[[-0.14, +0.54, -4.44, +0.45, -0.54, +0.74], [+1.19, +0.87, -1.60, +0.72, -2.08, +1.57]] ans = -4.44
[+4.17, +1.30, -0.24, +0.84, -2.06] ans = -0.24
[[+0.79, +2.26, +5.11, +0.58, +0.57, +5.86], [+0.80, +2.53, +0.60, +1.92, +3.49, +1.67], [-1.55, -1.71, -3.13, -1.08, -0.65, -4.82]] ans = +5.11
[-2.06, +1.84, +0.21, +4.94] ans = +0.21
[-3.20, -5.61, -2.00, -1.90, +0.63, -5.50] ans = -2.00
[+1.26, +5.61, +4.57, +2.21, -2.51] ans = +4.57
[+4.58, +2.02, -0.90, +2.45, -2.75] ans = -0.90
[[+2.95, -1.59, -3.23, +0.98, +4.25], [+4.53, -1.64, -5.41, -0.03, +5.87]] ans = -3.23
---
+3.84 +0.24 -2.26 +1.99 +2.96
+4.32 -0.76 -2.01 +2.40 +1.67
+4.36 +1.34 +0.99 +2.84 -0.74
: +1.99

-3.46 -2.50 -2.79 +3.00 +2.36 +4.51
-2.08 +1.69 +4.57 -3.99 +2.09 -2.58
+0.08 +5.18 +3.56 -4.70 -1.04 -0.71
: +2.36

+1.05 -0.30 +4.65 +0.12 -0.21
+1.24 +0.62 +5.16 +1.67 -2.37
+0.88 +0.51 +4.84 +0.80 -1.18
: +0.12

-2.19 -3.54 +1.04 +2.15 +2.57
-0.76 +3.99 +3.43 -1.30 -3.30
+3.39 -3.51 -2.86 +0.95 +5.67
: +2.15

-4.40 +1.89 -5.36 +5.84 +3.06
+1.89 -1.54 -3.11 +5.55 +2.13
-4.73 +1.95 -3.94 +1.15 +5.56
: +5.84

-2.17 +1.01 +3.17 -0.97 +2.74
-3.50 -0.90 +2.78 -0.63 -3.87
-0.83 +1.58 +1.09 -1.87 +5.52
: -0.97
---
[[+0.28 -5.06 -4.75 +3.21]
 [+0.42 +4.24 +2.30 -3.32]
 [+0.72 +0.06 -1.75 -0.46]] >> -4.75

[+1.63 -3.52 +2.90 +2.69 -2.83 -4.22] >> +2.90

[+3.36 -4.45 -5.18 +3.07 +1.02 +5.33] >> -5.18

[[+0.11 -2.54 +1.79 -3.32 +2.30 +4.97 -2.35]
 [+0.28 +3.25 -2.46 +2.40 -1.27 -3.60 +3.28]
 [-1.04 -3.31 +1.63 -3.48 +0.72 +4.22 -2.33]] >> +1.79

[-1.34 -0.25 -5.51 +5.10 -3.31 -4.82 +3.88] >> -5.51

[+1.20 +0.67 -5.38 +1.36] >> -5.38

[-0.60 -2.82 +2.87 +0.81 +4.80 +4.10 +4.15] >> +2.87

[+2.87 +3.11 -0.26 +4.65 -0.31 -1.66 +1.09] >> -0.26

[-2.56 +0.53 +3.15 +1.10 -4.92 +0.38] >> +3.15

[-2.61 +3.35 +0.49 +5.24] >> +0.49
---
[-1.04 +4.42 +2.29 +1.13 -3.70 -4.25 +0.13] ans = +4.42, -4.25

[[-0.30 -0.82 +5.35 +0.60 -2.85]
 [-5.80 +1.90 +3.54 -1.51 -3.79]] ans = +5.35, -5.80

[+5.24 -4.86 -4.01 +2.03] ans = +5.24, -4.86

[-3.15 -0.08 +5.01 -5.68 +4.66 -2.88 +4.01] ans = +5.01, -5.68

[-0.71 +4.26 +0.46 -0.31] ans = +4.26, -0.71

[+3.39 -4.53 +3.51 -3.62] ans = +3.51, -4.53

[[+1.17 -0.38 +0.10 -1.75 +0.22 +0.39]
 [-3.21 -1.89 +4.28 +1.31 -4.99 +0.85]] ans = +4.28, -4.99

[+0.81 -1.47 +3.84 -4.25 +3.09 -2.01] ans = +3.84, -4.25

[[-0.01 +3.11 +1.56 -4.51 +2.66 +1.19 +0.76]
 [-3.14 -2.27 -3.00 -4.20 -2.06 -2.84 -2.86]] ans = +3.11, -4.51
---
[[+2.51 +0.97 -4.31 +0.30 +2.77 +2.04 +0.99]
 [+2.57 +1.01 -4.39 +0.32 +2.84 +2.10 +1.03]
 [+2.18 +0.76 -4.10 +0.15 +2.42 +1.75 +0.78]] Out: +2.84, +2.77

[[+3.68 -1.75 +1.50 +2.39 -4.29 -2.87 +4.79]
 [+3.87 -1.79 +1.60 +2.51 -4.44 -2.95 +5.03]] Out: +5.03, +4.79

[[-0.08 -2.20 +0.14 +0.13 +3.08]
 [-0.84 +1.78 +0.59 +2.97 +4.40]
 [+1.74 -1.57 -2.51 +0.34 -1.02]] Out: +4.40, +3.08

[-0.65 -2.40 -2.23 +5.41 -3.40] Out: +5.41, -0.65

[[-2.65 -3.47 +4.22 +4.32 +3.90 -2.31 +3.97]
 [-2.52 -3.13 +4.04 +4.16 +3.65 -2.18 +3.73]
 [-2.77 -3.41 +4.41 +4.47 +4.10 -2.42 +4.15]] Out: +4.47, +4.41

[-0.72 -0.97 -3.83 +3.75 -4.84 +4.09] Out: +4.09, +3.75

[[+1.93 +1.85 -3.80 +2.03 +2.85 -4.42]
 [+0.93 +0.88 -2.96 +1.06 +2.17 -2.92]] Out: +2.85, +2.17
---
-106.0,-78.8,2.8,56.9,-82.6,-103.1
101.9,23.0,-75.9,22.5,24.6,-96.0
63.8,150.3,4.5,-155.6,66.2,-203.2
⇒ -203.2

15.501,-14.213,4.531,-12.674,12.747
15.447,13.853,11.354,22.866,22.598
15.420,13.853,-12.015,15.495,13.853
⇒ -14.213

-0.70,0.37,1.78,-1.02 ⇒ -1.02

1.75,4.55,10.21,2.01,-15.50,17.33,-14.53 ⇒ -15.50

-0.10,-0.03,0.11,0.07 ⇒ -0.10

-14.34,-8.72,-17.65,10.28,13.53,8.98 ⇒ -17.65
